Here is a tiny trained network, its code and every weight. The questions are about switching its units off for an input and a target symbol, where a switched-off unit gives its printed mean instead of its output.

import numpy as np


def w(rows, s, z=0):
    codes = np.array(rows[::2]) - 128.0
    scale = np.full(codes.shape[1], s)
    scale[-1] = z or s
    return codes * scale


def f(y):
    return y / 2 * (1 + np.tanh(0.7978845608 * (y + 0.044715 * y**3)))


def softmax(a):
    e = np.exp(a - a.max(-1, keepdims=True))
    return e / e.sum(-1, keepdims=True)


def log_softmax(a):
    a = a - a.max(-1, keepdims=True)
    return a - np.log(np.exp(a).sum(-1, keepdims=True))


def net(x, mask):
    ids = ['ΛΨβγδζημξτ'.index(c) for c in x.split()]
    T = len(ids)
    res = E[ids] + P[:T]
    r = res
    for j in range(3):
        rows = slice(4 * j, 4 * j + 4)
        q, k, v = (r @ M[0][rows].T for M in (Q, K, V))
        z = softmax(np.where(np.tri(T) > 0, q @ k.T / 4**0.5, -1e9)) @ v
        o = O[0][rows]
        res = res + np.where(mask[j], z, o[:, -1]) @ o[:, :-1]
    y = f(res @ A[0][:, :-1].T + A[0][:, -1])
    res = res + np.where(mask[3:19], y, B[0][:, -1]) @ B[0][:, :-1]
    return log_softmax(res[-1] @ U[:, :-1].T + U[:, -1])


Q, K, V, O, A, B = {}, {}, {}, {}, {}, {}
E = w([
[91,116,140],'Λ',
[115,212,153],'Ψ',
[121,92,151],'β',
[104,96,134],'γ',
[102,119,153],'δ',
[179,178,114],'ζ',
[110,81,115],'η',
[127,189,68],'μ',
[121,156,5],'ξ',
[128,127,192],'τ',
],0.019)
P = w([
[219,41,129],'0',
[5,187,94],'1',
[229,53,134],'2',
[11,195,92],'3',
[233,68,130],'4',
[16,209,91],'5',
[242,75,130],'6',
[24,218,92],'7',
[246,89,128],'8',
[27,229,89],'9',
[253,102,126],'10',
[20,217,86],'11',
],0.0066)
Q[0] = w([
[137,115,185],'head 1',
[136,107,186],'head 1',
[136,67,193],'head 1',
[129,156,126],'head 1',
[35,149,147],'head 2',
[178,118,114],'head 2',
[120,120,152],'head 2',
[254,105,90],'head 2',
[142,162,150],'head 3',
[109,79,166],'head 3',
[125,121,146],'head 3',
[87,116,165],'head 3',
],0.042)
K[0] = w([
[104,131,211],'head 1',
[105,123,203],'head 1',
[84,48,234],'head 1',
[140,179,115],'head 1',
[189,221,82],'head 2',
[93,79,157],'head 2',
[148,129,103],'head 2',
[36,3,205],'head 2',
[135,123,161],'head 3',
[81,13,148],'head 3',
[115,92,143],'head 3',
[63,95,182],'head 3',
],0.027)
V[0] = w([
[172,186,88],'head 1',
[185,188,88],'head 1',
[136,145,121],'head 1',
[153,157,116],'head 1',
[87,121,231],'head 2',
[120,103,2],'head 2',
[147,140,128],'head 2',
[145,137,94],'head 2',
[61,52,145],'head 3',
[122,127,74],'head 3',
[67,60,138],'head 3',
[50,55,61],'head 3',
],0.0049)
O[0] = w([
[71,54,149,129],'head 1',
[69,39,152,126],'head 1',
[111,103,133,126],'head 1',
[107,99,139,124],'head 1',
[166,217,84,42],'head 2',
[66,9,154,251],'head 2',
[146,135,140,122],'head 2',
[121,107,145,155],'head 2',
[202,255,121,227],'head 3',
[122,124,117,136],'head 3',
[180,221,116,218],'head 3',
[172,218,95,238],'head 3',
],0.0097,0.0015)
A[0] = w([
[158,170,174,86],'neuron 1',
[67,180,97,95],'neuron 2',
[213,100,105,82],'neuron 3',
[66,149,2,30],'neuron 4',
[105,186,112,85],'neuron 5',
[116,127,40,211],'neuron 6',
[130,165,172,2],'neuron 7',
[136,91,196,98],'neuron 8',
[118,150,130,150],'neuron 9',
[152,126,153,65],'neuron 10',
[133,120,156,79],'neuron 11',
[107,137,121,79],'neuron 12',
[130,118,131,96],'neuron 13',
[121,127,19,181],'neuron 14',
[169,87,191,73],'neuron 15',
[95,123,156,91],'neuron 16',
],0.025,0.0082)
B[0] = w([
[109,218,142,244],'neuron 1',
[66,135,122,223],'neuron 2',
[120,26,170,244],'neuron 3',
[254,84,216,246],'neuron 4',
[156,46,97,192],'neuron 5',
[82,207,96,253],'neuron 6',
[35,51,171,136],'neuron 7',
[204,99,113,201],'neuron 8',
[178,115,140,167],'neuron 9',
[65,79,97,129],'neuron 10',
[135,106,124,121],'neuron 11',
[100,110,134,127],'neuron 12',
[134,118,111,117],'neuron 13',
[63,107,44,251],'neuron 14',
[45,125,86,171],'neuron 15',
[126,177,141,200],'neuron 16',
],0.033,0.0065)
U = w([
[135,190,138,248],'Λ',
[255,71,141,199],'Ψ',
[148,21,208,83],'β',
[131,77,128,166],'γ',
[203,176,210,254],'δ',
[162,25,122,40],'ζ',
[98,63,98,23],'η',
[105,175,74,75],'μ',
[175,90,73,79],'ξ',
[79,120,166,59],'τ',
],0.0071,0.007)

Each question gives the input, a string of symbols that net reads in full, and the target symbol t.
The units are the heads (4 rows each of Q, K, V and O) and the neurons (one row each of A and B). Each row of codes is followed by its name. A weight is (code - 128) times the scale printed after its matrix; where a second scale follows, it is the last column's (O, A, B and U).
mask holds one flag per unit, heads first, then neurons. A switched-off unit (its flag False) gives its mean, the last column of its rows in O or B, instead of its output. The means were averaged over made-up inputs and are rounded, as every weight is.
A unit's drop is (log p(t) with every unit on - log p(t) with that unit switched off) / (log p(t) with every unit on - log p(t) with every unit switched off).
The circuit of an input: a set's keep is (log p(t) with only the set's units on - log p(t) with every unit switched off) / (log p(t) with every unit on - log p(t) with every unit switched off). Starting from the 12 units with the biggest drops (on a tie, the unit counted first), units are removed one at a time, each time the one whose removal leaves the highest keep (on an exact tie, the one counted first), for as long as the keep stays at least 0.8.
units of the circuit, in order: the units of the circuit, biggest drop first
unit that matters most: the unit with the biggest drop
k most important neurons: the k neurons with the biggest drops, biggest first
which heads matter: for each layer, one digit per head in row order, 1 if its drop is at least 0.15 and else 0, layers parted by /
input η β ξ ξ μ Ψ, target δ: 3 most important neurons : (neuron 16; neuron 8; neuron 14)
input δ δ η, target η: unit that matters most : neuron 3
input β δ β η η Λ τ μ, target δ: 3 most important neurons : (neuron 4; neuron 6; neuron 3)
input β δ μ β ζ ζ γ Λ, target δ: 4 most important neurons : (neuron 14; neuron 15; neuron 3; neuron 6)
input μ β δ Λ, target δ: units of the circuit, in order : (neuron 14; neuron 16; head 2)
input η τ β β β ξ η β ζ, target ζ: units of the circuit, in order : (neuron 15; neuron 8; head 3; neuron 1)
input β μ δ μ β β μ η β η, target δ: which heads matter : 110
input Ψ β τ Ψ, target β: which heads matter : 010
input δ ξ β β ξ μ β ζ β Ψ η, target η: units of the circuit, in order : (neuron 3; neuron 4; neuron 14; head 2)
input τ δ ξ τ γ β μ τ β δ δ γ, target δ: units of the circuit, in order : (neuron 14; neuron 5; head 1; neuron 15)
input β β η δ τ, target τ: 3 most important neurons : (neuron 1; neuron 4; neuron 7)
input ξ β τ ξ γ ζ ξ, target ξ: units of the circuit, in order : (neuron 4; neuron 14; neuron 6; head 3)
input η τ ξ β μ ζ Ψ, target Ψ: 4 most important neurons : (neuron 8; neuron 6; neuron 14; neuron 1)
input Ψ δ δ δ τ β η Λ τ β β β, target μ: 2 most important neurons : (neuron 3; neuron 4)
input μ δ τ ξ Λ β γ Λ δ γ, target Ψ: 3 most important neurons : (neuron 8; neuron 6; neuron 14)
input η β β η Λ δ η β μ τ, target δ: 4 most important neurons : (neuron 14; neuron 6; neuron 3; neuron 8)
input Ψ β β μ β ζ ζ η, target Λ: units of the circuit, in order : (neuron 3)
input η β τ ξ ξ, target ξ: which heads matter : 100
input β μ β ξ δ δ μ, target μ: which heads matter : 001
input δ η β Λ β δ Ψ β β β ξ Λ, target Ψ: which heads matter : 110
input τ Ψ δ β β η β β Λ β β β, target μ: 2 most important neurons : (neuron 3; neuron 2)
input β ξ δ μ η Ψ δ Ψ, target δ: 3 most important neurons : (neuron 16; neuron 14; neuron 8)
input γ δ η β η β Λ ξ Λ, target Λ: 3 most important neurons : (neuron 4; neuron 1; neuron 8)
input δ δ Ψ δ Λ Ψ β ζ β δ Λ η, target Λ: 4 most important neurons : (neuron 3; neuron 6; neuron 5; neuron 8)
